Here is a tiny trained network, its code and every weight. The questions are about switching its units off for an input and a class, where a switched-off unit gives its printed mean instead of its output.

import numpy as np


def w(rows, s, z=0):
    codes = np.array(rows[::2]) - 128.0
    scale = np.full(codes.shape[1], s)
    scale[-1] = z or s
    return codes * scale


def f(y):
    return np.maximum(y, 0)


def log_softmax(a):
    a = a - a.max(-1, keepdims=True)
    return a - np.log(np.exp(a).sum(-1, keepdims=True))


def net(x, mask):
    res = np.array(x, float).reshape(1, 3) / 4 @ E
    y = f(res @ A[0][:, :-1].T + A[0][:, -1])
    res = res + np.where(mask, y, B[0][:, -1]) @ B[0][:, :-1]
    return log_softmax(res[-1] @ U[:, :-1].T + U[:, -1])


A, B = {}, {}
E = w([
[82,217,198,146,93,28,197,144,175,158,184],'x0',
[152,158,153,231,189,125,212,75,187,10,153],'x1',
[178,80,84,133,228,61,148,85,154,174,88],'x2',
],0.012)
A[0] = w([
[95,214,222,117,67,38,146,109,246,86,181,184],'neuron 1',
[197,148,76,183,215,42,181,52,226,123,101,181],'neuron 2',
[45,193,194,91,2,104,135,145,142,171,201,213],'neuron 3',
[75,206,152,197,163,88,161,66,193,95,207,113],'neuron 4',
[133,62,55,72,101,204,39,217,31,170,66,140],'neuron 5',
[93,189,140,161,73,149,93,139,85,101,167,92],'neuron 6',
[97,70,157,55,129,98,24,172,76,228,113,175],'neuron 7',
[220,53,100,185,222,131,176,77,183,117,67,207],'neuron 8',
[204,46,47,184,120,187,58,100,58,105,107,181],'neuron 9',
[152,76,119,75,115,195,30,148,20,214,86,253],'neuron 10',
[29,209,188,115,83,153,217,107,132,78,179,149],'neuron 11',
],0.0084,0.0057)
B[0] = w([
[32,115,109,225,139,184,175,156,129,142,139,251],'neuron 1',
[143,85,45,224,204,84,201,72,154,150,145,253],'neuron 2',
[10,169,102,207,2,152,129,177,154,147,173,231],'neuron 3',
[117,73,126,188,98,141,217,140,113,107,168,234],'neuron 4',
[160,175,147,18,129,209,71,78,141,130,39,242],'neuron 5',
[167,162,150,100,61,139,24,116,181,123,148,168],'neuron 6',
[64,115,51,54,83,60,161,189,80,207,90,227],'neuron 7',
[252,58,88,143,240,110,140,64,147,65,155,239],'neuron 8',
[251,95,198,56,194,175,112,95,126,63,97,217],'neuron 9',
[228,183,69,70,111,79,34,142,44,179,91,248],'neuron 10',
[49,145,197,195,124,216,89,174,191,156,179,217],'neuron 11',
],0.0087,0.02)
U = w([
[92,171,59,36,31,1,91,205,93,231,129,121],'0',
[46,210,190,246,35,160,151,143,220,86,221,254],'1',
[203,63,202,173,150,184,189,124,119,24,197,104],'2',
[242,94,135,4,149,216,17,131,60,96,53,9],'3',
[214,79,34,213,251,27,210,35,178,103,124,169],'4',
],0.0077,0.004)

Each question gives the input, the list of numbers given to net, and the class t.
The units are the neurons (one row each of A and B). Each row of codes is followed by its name. A weight is (code - 128) times the scale printed after its matrix; where a second scale follows, it is the last column's (A, B and U).
mask holds one flag per neuron, in row order. A switched-off neuron (its flag False) gives its mean, the last column of its row in B, instead of its output. The means were averaged over made-up inputs and are rounded, as every weight is.
A unit's drop is (log p(t) with every unit on - log p(t) with that unit switched off) / (log p(t) with every unit on - log p(t) with every unit switched off).
The circuit of an input: a set's keep is (log p(t) with only the set's units on - log p(t) with every unit switched off) / (log p(t) with every unit on - log p(t) with every unit switched off). Starting from all 11 units, units are removed one at a time, each time the one whose removal leaves the highest keep (on an exact tie, the one counted first), for as long as the keep stays at least 0.8.
units of the circuit, in order: the units of the circuit, biggest drop first
k most important neurons: the k neurons with the biggest drops, biggest first
drop when u is switched off: that unit's drop, to one decimal
input [-3,6,-3], class 2: units of the circuit, in order	[neuron 7]
input [-1,6,-3], class 1: 3 most important neurons	[neuron 9; neuron 11; neuron 10]
input [4,8,0], class 1: 3 most important neurons	[neuron 11; neuron 1; neuron 10]
input [7,3,4], class 1: 2 most important neurons	[neuron 1; neuron 11]
input [-4,4,-3], class 2: 2 most important neurons	[neuron 10; neuron 5]
input [0,-2,3], class 3: 2 most important neurons	[neuron 3; neuron 2]
input [1,-5,7], class 0: 2 most important neurons	[neuron 7; neuron 9]
input [3,-3,3], class 0: drop when neuron 2 is switched off	0.0
input [-3,2,-1], class 3: drop when neuron 1 is switched off	0.3
input [7,0,5], class 1: drop when neuron 8 is switched off	0.4
